Every row comes from one small tree of marks. Brackets hold a mark, then the marks that hang from it, in the order of their numbers. Every link used is in the known rows. Which tree was each row made from?
Known rows
(k796 (k68 k170) k679 k748): [-333 -151  432  -56   43  129  -95  -14   69  -20   20  266  302   59
  170  343 -222   39  251 -274 -161  -13 -145 -207  108   -2  333 -146
  -16  100   14 -259 -263 -556   87  372  111  -30 -108 -381  237  -85]
(k796 (k68 k465) k679): [-314 -346  288 -227  126  -42  -90   97  -32   39  -24  139   94   10
  174  -42   63  -32  172  -12  -14  198 -220 -135  -64   66   41 -150
  -23  181  409 -235 -109 -672   67  303  -26 -107  -76 -402  -42  -33]
(k465 (k68 k506 k679 k796) k170): [-238  325  278  316 -182  -85 -390   64 -130  -84  -38  -20    9  189
 -127  -57  507 -407    9 -203  -62  -59 -380 -118  210   16   -3  -62
 -327   43  127  -69 -241 -254   98  275  249  176 -142 -648  532  238]
(k318 k679 k748 (k796 (k68 k506))): [-510 -314  460  294   80  137  114  -20    0 -144  268   91   48 -585
  182  -87   24 -163  -84   14   79  380 -363 -144 -105 -145 -185   -7
   17  294  343 -264  -38  293  238  196   72 -107 -223 -302  -67  -11]
(k411 (k796 (k68 k170 k506 k679) k748)): [-278  289  390  156 -131  112 -362 -161   45 -157 -185  127  292  187
 -163  242  -87 -280   70 -212  -97 -192  -29  122   47 -108  552  -71
 -294  127 -437 -255 -428 -360  -41  466  159  241 -221 -792  370  -67]
(k487 k271 (k318 k679) k506 k748): [-670 -266  101   89 -206  233  412  149  118  143 -237  176   99 -302
  129  241  195 -769  397   59 -115  445 -317   12  -37  383 -209  -20
  173  177  214  -84 -176  229  442  104  -80 -189 -632 -510  -47  275]
(k68 k170 k465 (k506 (k271 (k487 k318)) k679)): [-115  391 -265  163  344   22   78  171  159  -63 -377  -25  110  -64
  348 -111  520 -247  336 -293  -22   38   66  447 -217  149   36  245
 -340   42   12  -85 -362 -633  104 -138 -147  394  -35 -873    3  514]
(k411 (k796 (k68 (k506 (k271 k487))))): [-240  163   98  152  111   20 -215  204  226 -250  -87   82  169 -134
   -4   14    7 -485   92 -151  110  338  -85  244  -72 -136  266   48
   33   15  151 -156 -145 -270  123  239  -93   63 -221 -467 -202  357]
(k68 (k465 k170) (k506 k411) k679 k796): [-134  411   73  209 -259 -246 -371  189   -1 -226   79 -170  177  153
 -281 -248  349 -254  173  -67    1 -137 -320  -20  -90   21   50 -233
 -204  110   17 -129 -263 -387   41  144  196  180 -181 -908  262  193]
(k271 (k68 k465 k679)): [ -89 -261  100 -193  -35   53 -289  218  -86   16 -251  149 -124  -37
  128  -64  194  -53  104 -154 -121  -18  -44  -42 -242  204 -108  -59
 -337  189  196 -284 -209 -771  212  262  -81  197  -40 -540   -4 -107]
(k506 k271 (k318 k748) k411 k679): [-227  122 -294  184  247  169  136  520  307 -254  195 -106 -257 -123
  389  171  236 -305  258 -766  252  444 -353  109 -314  -79 -342  317
  407   82  137 -375  410  -58  469   -7 -227   85   21 -474 -439  616]
(k411 (k796 (k68 k465) k748)): [-283 -146  288  -96  -97   21 -170  131   13 -233   32   52  278   82
  -58   35 -163 -232   73   11  128   96 -176   42 -134  106  401  -88
   70  162  147 -159 -159 -576  103  252  100  -34 -239 -590  -78   18]
(k465 (k170 (k318 k68 k679))): [-236 -293   36  187 -190   83    6   16 -113 -170 -270    1   21 -250
  323    4  217 -263  222  -90   17  274 -239  -46  175  242 -164  213
  141   95  279 -212  178  -99  485   46   16 -135 -453 -216  268  130]
(k271 (k68 k170 k465 k679 k796) (k487 k748)): [-203   14  -16   -2 -153    0  -92   -8  -48 -134 -136  105   54   49
   88  124  156  -28  414 -129 -382 -634 -161 -181  -86  233   84 -265
 -385 -213  -49 -181 -534 -778  316 -118   26  473  113 -655  255 -358]
(k465 k68 (k170 k318)): [-265  -75   17  272 -158   34  -62  211  -33 -194 -239  -28    1   97
  253  -10  188 -388  130 -186  103   95 -287 -110  254  264  -85  172
  118  -18  434  -52   78 -416  328  -22  194  -48 -358 -237  339  408]
(k271 (k487 (k506 k679))): [-123  -61  -61  -79  -39  158  -50  288  275  -28 -304  328 -227 -441
  329  126  224 -363  176 -229   57  278 -269  -21   99  153 -357  230
 -121  -11  485 -342   39 -336  236  161  -20   42  -52 -270 -191  642]
(k170 (k318 (k68 k465 k506 k679 (k796 k748)))): [-213  375  328  198 -321 -234 -120 -175  -83 -203   97 -241   43 -108
 -285 -199  133   20 -127  116  180 -253 -321   65 -101  -19  377  -25
 -111  -61 -190   93 -190 -558  371  375  190   -9  -94 -786  473 -210]
(k271 (k68 (k506 (k318 k748) k679))): [-281  -35  -40  119  149  299   36  403  139 -158   99  106 -202 -401
  217   40  376 -210  -90 -647   91  141 -288   29 -203  -72 -417  283
 -136   33  177 -363   19 -143  380  174  -75  133  126 -577 -106  374]
(k318 (k68 k170 (k506 k271) (k796 k748)) k679): [-238  285  279  263  -58   23  -90  -46   54 -122  190  -21  227 -198
  -13   83  217 -175   89 -236  -75  212 -229   69 -260  -95  436   67
  -73  120 -174    8 -130  -23  274  356   28  133 -170 -696  296 -128]
(k68 k170 k506 k679): [ -59  214  175  138  -88   12 -450   48   83   68 -445  161   -4   14
   28  114  262 -316  157 -259 -157   10  -45  -14 -112  -22  138  -42
 -465  130   -6 -334 -232 -385  -57  346  158  374 -153 -609  282  187]
(k506 (k271 (k170 (k318 k68 k748))) k679): [-363  -67 -314  220  -24  361  198  230  199  -33  -36 -119 -241 -280
  516   28   56 -263   50 -473  331  179 -277   -5 -173   72 -156  535
  226  -47   69 -312  383 -270  849  138 -155  145    4 -335   63  129]
(k465 (k68 (k506 k318 k411) k679 k796) k170): [-189  602  117  370  -96 -173 -125  118   -7 -330  107  -97  -21  288
 -123 -142  543 -271  112 -404 -120 -128 -522    2  202  -78  -29   36
  -20   70    7  -79 -130 -165  184   59   61   16 -135 -727  240  314]
(k271 (k68 k465 k506) k487): [ -80  -12    0   10   63  -33 -174  320   31 -151 -140  137   90 -379
   91 -275  240  -43   35   -2 -101   48  -71   28 -194  129  -66  -68
 -354  -10  466 -115 -363 -624  127   63  -12  175  -24 -511 -168  162]
(k271 k68 k170 (k487 (k506 k411) k679 k748)): [-418 -148 -215   64 -306  274  360  333  393    0  -11  390  232 -427
  254   21 -186 -251  472 -181 -336  -27 -265 -165   34  387 -127   44
   71   -2  249 -410 -272 -195  596 -151 -109   71 -364 -502 -398   81]
(k465 (k170 (k318 (k68 (k506 k411 k679)) k796))): [ -81  140  143  377  -17   91   87  105   34 -424  224 -265  -47 -179
  151 -354  217 -139   -6  -71  242    8 -526   13   81  159 -104  401
  139  249  298 -172  187   27  526  -17   98 -211 -320 -469  123  306]
(k506 (k271 k170 k487) k411): [ -66  211 -316  118    1   60  -85  530  384 -118 -155  170   36 -192
  338  -51 -128 -246  409 -410   -7  270 -133   28 -150   44    8  104
  146   -1  347 -410   87 -424  415  -22 -170  156 -143 -253 -467  366]
(k318 (k68 k506) k748 k796): [-173 -223  459  330   -7   99   22  119  -61 -136  387 -110  -62 -420
   90 -152  138 -171 -172  131  145  358 -551 -311 -218   -8  -74   60
   81  196  534 -121   66  175  496  160  174  -85 -192 -214 -155   23]
(k411 (k796 (k68 k170 k679))): [-165  -79  260  -67 -116  123 -375 -143   44  -70 -371  241   69  298
   34  241  -12 -387  208 -213 -152 -110  -94  -21   31   40  333    6
 -180  206 -169 -365 -219 -529   86  292   32  189 -230 -547  179  -92]
(k796 (k68 k465 (k506 k271 k318)) k679 k748): [-460  222  204   40  300   10  209  115  105 -182  107  -69  194  -31
  121   43  104   65  100 -318   39  139  -93  256 -161 -237  215    8
   94   53  -47  -46 -173 -555   64  429 -211  -72   45 -714   57   89]
(k170 (k318 (k68 k465 k506) k679 k748 k796)): [-385 -192  187  378  -50   55  356 -171 -188 -215  217 -280 -117 -557
  231 -373  208  -34 -104  274  214  208 -401  -37 -187   75 -181  168
   82   91  319   18   93   80  563  -20   50 -130 -274 -428   85 -255]
(k487 (k271 (k68 k679) k170) k506): [-419 -145  -54 -146 -374  511  -10  115  221  177 -421  402 -149 -214
  119   50   11 -425    2 -135 -261 -138 -168 -196  -41  238 -149  203
 -255  179    0 -215 -269 -497  542  571 -193    1 -192 -512  146 -173]
(k170 (k318 (k68 k465 (k796 k679)) k748)): [-364 -200  183   69 -237  -83  162  -36 -130  -82  423 -214  -77 -112
  -18  -96   70  -68   43   64  237   13 -549 -294  -55   84  -34  -97
  279 -225  207   72   72 -500  703  107  135 -215  -56 -451  218 -316]
(k465 k68 (k170 (k318 k748))): [-446 -136  -54  456 -183  122   80  202  -69 -215   10 -153   15  -17
  308   96  142 -368   88 -209  191  122 -350 -239  239  209 -237  105
  260 -150  347   -3   81 -209  486 -121  243   24 -298 -218  352  356]

Which tree is each row?
[-512  -60  290  148  156   81  147  114   84  -90  196   94   58 -230
  105  141  134 -127   24 -351   24  250 -357 -114   35 -284 -152  -49
  148  -20  168 -253  -75 -123  212  294  -31 -129   -1 -402  -24  162]
(k796 (k68 (k506 (k318 k748))) k679)
[-444 -115 -131  333 -241  146   67  275  -35 -276   68 -205  230 -268
   57 -178  121 -192  -71  -79  150 -123 -127  -71 -103  146 -223   -8
  -45 -130  137   48 -257 -430  407  -19  168  147 -212 -635  395  119]
(k271 (k68 (k465 (k170 (k318 k748))) k506))
[-201 -330  264   87 -171   93   58   83   75 -122 -192  164 -256 -462
  229  -93 -111 -305  169 -104  149  257 -251   -1  -13  132 -225  173
   64  177  456 -333  261 -167  430   82   85 -250 -418 -156   10   78]
(k170 (k318 k679 k796))
[ -34  179  209   -5  -17  119    6  -15  119 -243   59  113  -76   -2
  137  170  299  -29  112 -498  -95 -220 -509  -95  -60   23  227  338
   13   87  -25 -218   54 -443  422  182   38    7  133 -582  161   67]
(k506 (k318 (k68 k170 (k796 k748))) k679)
[-258  178  326  202 -116   88  165 -114   -7 -154   37  -92  103  -80
   27 -106 -172   50  127    2   74 -340 -139    9   -8   64  238  -28
 -190  -70   26  -10 -250 -640  218  190  257  -42 -196 -669  491 -210]
(k68 (k170 (k318 (k796 k679 k748))) k465 k506)
[-279  -35  297  -83 -102   25 -257  -57  -83 -164 -123   35  141  189
  -56  124 -101 -163  119  -44   40  -67  -85  114  -45   58  345 -114
  -93  149 -162 -249 -237 -633   95  368   38   87 -171 -699   89 -119]
(k411 (k796 (k68 k465 k679) k748))
[-150  138   66  239  185  -77  -72  252   59 -122  173 -108   52 -264
  163 -173  335 -230  145 -181   65  751 -254  177 -342  -26   86  124
  169  331  228 -168  177  257  284  217 -213  -31 -350 -481 -335  207]
(k318 (k68 (k506 k271 k411)) k679)
[-294  211   58   98  -45   34 -131  -95  -79 -325 -370  -64  149  267
  -37  -53  393 -347  104 -145 -108 -228 -127  254  114  -60   68   81
 -187  124 -171 -212 -290 -477   -2  202  -75  140 -173 -866  290  115]
(k411 (k796 (k68 (k465 k170) (k506 k318) k679)))
[ -34  -26   14  -61  -62   -1 -326   -4  -26   44 -507  104  -53  167
  210   65  266 -150  292 -122 -189 -126  -32  -74 -194  171   97  -50
 -375  142   78 -280 -193 -764    7  164   61  400  -78 -608  190  -14]
(k68 k170 k465 k679)
[-322 -132  411  202  118   52  282 -230    4 -150 -208  191  178  -16
  319  228  -78  -48  489    6 -337 -377 -208  -57  208  178  120  -94
  -71  115  -13 -293 -521 -364  363 -246  -32  124 -214 -311   58 -110]
(k271 (k487 (k318 (k796 (k68 k170 k679))) k748))
